Look-ups in named tables: a row name and a column name give one cell, copied from the table.

medelo.csv
,gizi,zude,bovaru,pok,sof,zetez,san,funuzev,zam
liru,126,128,90,220,91,111,100,146,100
kep,154,212,80,179,102,112,146,100,91
nizuki,175,126,151,152,110,65,80,161,133
fafure,147,135,234,105,132,142,117,105,102
vid,139,106,109,153,70,79,118,105,112
gub,135,159,193,200,74,153,158,63,142
lumudor,172,81,143,144,143,47,87,118,117

fafure, zude => 135
liru, zude => 128
lumudor, funuzev => 118
lumudor, zam => 117
gub, zam => 142
kep, bovaru => 80
vid, pok => 153
gub, zetez => 153
kep, zude => 212
nizuki, sof => 110
lumudor, pok => 144
vid, zam => 112
Row with the largest san: gub

gavasi =
	nidas	litalar	biz	mik
muto	235	157	117	86
veku	125	131	133	143
mufeg	76	150	240	48
govurum	103	130	147	141
dokib	104	129	144	146
gemunep	180	140	114	129
gudepa	134	133	130	139
mun	236	161	134	64
mutuve	115	133	147	133
zubofir	110	128	134	152
rek	139	130	113	158
mir	158	135	114	143
rina	138	130	117	154
dal	129	133	135	138

zubofir, nidas -> 110
rina, litalar -> 130
gemunep, biz -> 114
rina, mik -> 154
mir, nidas -> 158
gudepa, nidas -> 134
Row with the largest litalar: mun

notu:
	fikam	ropebu	gur	gunam	ded	tav	dun	senavik
biku	-1.8	-1.7	5.5	-6.7	-4.7	0.5	6.9	-4.7
bofedot	-6.9	2.5	-2.5	-7.2	3.9	0.5	-0.6	-1.2
lukuluz	1.9	6.7	-2.9	4.8	-1.0	-0.2	6.3	-1.5
vusip	2.0	0.0	5.0	3.1	0.7	-5.0	-4.0	8.4
vukas	8.0	3.0	-4.7	-6.3	-6.8	-0.8	7.6	3.0
bup	7.3	6.4	2.1	2.4	0.4	6.5	2.4	-4.6
dugasa	4.4	1.0	-3.3	5.4	5.5	1.1	-5.2	-7.1
ris	5.8	-2.9	6.7	-3.2	-4.0	-2.2	2.5	-7.2

ded of vukas = -6.8
senavik of ris = -7.2
fikam of bup = 7.3
gunam of vusip = 3.1
gunam of vukas = -6.3
gur of biku = 5.5
ded of dugasa = 5.5
tav of dugasa = 1.1
tav of vukas = -0.8
dun of bup = 2.4
tav of lukuluz = -0.2
dun of bofedot = -0.6
senavik of vusip = 8.4
gur of dugasa = -3.3
gur of bup = 2.1
ded of lukuluz = -1.0

Table vig
fields: zunutuf, foraze, nom, mav
tul: [21, 47, 54, 48]
zofo: [34, 49, 54, 50]
bepete: [104, 72, 65, 71]
buzudu: [81, 73, 68, 72]
feto: [105, 37, 37, 37]
bepuru: [244, 36, 23, 34]
let: [56, 75, 72, 74]
monoz: [80, 72, 67, 71]
nep: [90, 69, 64, 68]
nev: [92, 73, 67, 72]

foraze of let is 75
mav of nev is 72
foraze of monoz is 72
mav of bepete is 71
nom of tul is 54
mav of zofo is 50
foraze of feto is 37
foraze of bepuru is 36
nom of nev is 67
zunutuf of bepete is 104
mav of tul is 48
foraze of nep is 69
nom of buzudu is 68
zunutuf of buzudu is 81

pase
             sen  razekug   vovire   nimisi    veboz     gupi
vevaze    19.172   13.346   -8.854   16.558  -75.552   57.126
seni     -22.766   30.489   15.669  -10.838  -41.022  -54.557
petog     65.908   19.594  -29.066   -3.915   57.954  -29.340
roga      71.800   13.926  -24.882   -5.709   52.016  -30.156
divafa    46.492  -48.152   76.235  -10.512   15.806   -1.207
rem       23.660   11.997  -13.104    8.346  -71.169   51.720
gobo      -7.952   39.316    2.075  -36.775  -35.396  -34.128
vus       31.617    4.337  -24.000   -7.474  -49.193   39.829
pifatir  -12.685  -56.488  -10.714   -8.331   51.894   34.568
ruvake    84.565   -7.279    0.978   -8.289   31.541  -30.996
nivu      62.278  -39.964   64.565  -10.850   13.442  -11.749
ninegil   10.631   27.237   15.530   80.337    8.504   77.151

ruvake, sen => 84.565
ninegil, sen => 10.631
petog, razekug => 19.594
vevaze, vovire => -8.854
petog, vovire => -29.066
ninegil, nimisi => 80.337
rem, razekug => 11.997
nivu, razekug => -39.964
ruvake, nimisi => -8.289
ruvake, gupi => -30.996
nivu, veboz => 13.442
seni, gupi => -54.557
petog, nimisi => -3.915
nivu, vovire => 64.565
gobo, gupi => -34.128
ninegil, vovire => 15.530

Table romip
|  | tup | baninam | liselif |
|---|---|---|---|
| vaz | -3794 | -406 | -6181 |
| mubi | -4192 | -5277 | -5463 |
| fam | -5368 | -5990 | -7338 |
| balafe | -6543 | -5805 | -8105 |
| matobe | -4855 | -1732 | -5921 |
| bak | -3343 | -3589 | -3744 |
| nikozug | -4356 | -4715 | -6841 |
| puzovaf | -4521 | -703 | -2357 |
| dutupul | -4396 | -1051 | -5375 |
| ruf | -4930 | -1564 | -4934 |
| kidusu | 225 | -3507 | 6966 |

liselif of dutupul is -5375
liselif of fam is -7338
tup of matobe is -4855
liselif of mubi is -5463
liselif of kidusu is 6966
baninam of dutupul is -1051
Row with the largest tup: kidusu

Table satuka
|  | gofafon | tekeli | gigog | zivino | rak | nimonol | varefo |
|---|---|---|---|---|---|---|---|
| lomab | 78 | 93 | 83 | 73 | 90 | 85 | 95 |
| pozu | 56 | 138 | 102 | 29 | 110 | 95 | 124 |
| pinamu | 82 | 84 | 83 | 83 | 84 | 83 | 85 |
| sot | 90 | 85 | 75 | 81 | 85 | 74 | 80 |
| zipot | 63 | 48 | 83 | 108 | 163 | 209 | 84 |

rak of pozu is 110
tekeli of sot is 85
varefo of lomab is 95
tekeli of zipot is 48
varefo of pinamu is 85
zivino of zipot is 108
nimonol of lomab is 85
gigog of pozu is 102
nimonol of sot is 74
varefo of sot is 80
varefo of zipot is 84
gigog of pinamu is 83
tekeli of pozu is 138
tekeli of pinamu is 84
gofafon of sot is 90
zivino of sot is 81
Which row has the largest zivino? zipot

Table vupepiz
columns: rerimip, gud
volet: [1805, 88562]
loz: [58813, 3749]
deg: [74842, 1861]
vapi: [32445, 42483]

What is the gud of volet in vupepiz?
88562
What is the rerimip of loz in vupepiz?
58813
What is the rerimip of deg in vupepiz?
74842
What is the gud of vapi in vupepiz?
42483
What is the gud of loz in vupepiz?
3749
What is the gud of deg in vupepiz?
1861
What is the rerimip of volet in vupepiz?
1805
What is the rerimip of vapi in vupepiz?
32445

Table neb
	feduvur	kima	dusosi	minuf	vipevut	kerod	riv	naduz	pides
bafe	52	50	57	46	22	50	76	49	70
pel	49	64	71	56	65	69	54	57	44
zeda	43	68	70	60	72	68	74	57	28
fiv	59	65	42	73	50	41	49	53	36
zelumu	62	52	55	31	67	67	67	62	92

zeda, kerod: 68
pel, kima: 64
fiv, kerod: 41
zelumu, vipevut: 67
bafe, dusosi: 57
bafe, riv: 76
bafe, vipevut: 22
zelumu, feduvur: 62

nomitot:
         forap  korogul  tagip
fuga       -14     -215    244
led        274     -516    110
vipafa     135     -245    302
mozil     -257     -852    241
kalape      17     -302     12
saposof   -426     -435    759
puf       -190     -121    758
kiba      -210     -493    600
piv         -3     -269    246
renalig   -375     -849    676
funidov     59     -133    160
katuv      144     -398     56

kiba, tagip -> 600
fuga, korogul -> -215
funidov, forap -> 59
katuv, tagip -> 56
piv, tagip -> 246
piv, korogul -> -269
kalape, korogul -> -302
fuga, tagip -> 244
saposof, korogul -> -435
renalig, tagip -> 676
puf, tagip -> 758
kiba, forap -> -210
kalape, tagip -> 12
piv, forap -> -3
renalig, forap -> -375

Table rus
cols = masago, fod, mir, lozo, fes
nar: [3.392, 3.424, 2.608, 4.553, 4.747]
rov: [2.196, 2.255, 2.899, 2.298, 4.097]
zev: [4.460, 4.714, 2.137, 9.509, 7.250]
por: [2.571, 2.352, 2.890, 2.912, 0.411]
nepa: [3.192, 3.297, 2.520, 4.193, 4.833]
daseku: [3.166, 3.323, 2.558, 4.190, 5.739]
livo: [2.973, 3.197, 2.484, 4.410, 1.851]

What is the fod of nar in rus? 3.424
What is the fes of por in rus? 0.411
What is the mir of nepa in rus? 2.520
What is the mir of rov in rus? 2.899
What is the fes of daseku in rus? 5.739
What is the fod of zev in rus? 4.714
What is the masago of nar in rus? 3.392
What is the masago of nepa in rus? 3.192
What is the masago of livo in rus? 2.973
What is the lozo of zev in rus? 9.509
What is the mir of zev in rus? 2.137
What is the masago of zev in rus? 4.460
What is the mir of por in rus? 2.890
What is the fes of nar in rus? 4.747
What is the masago of por in rus? 2.571
What is the fod of rov in rus? 2.255

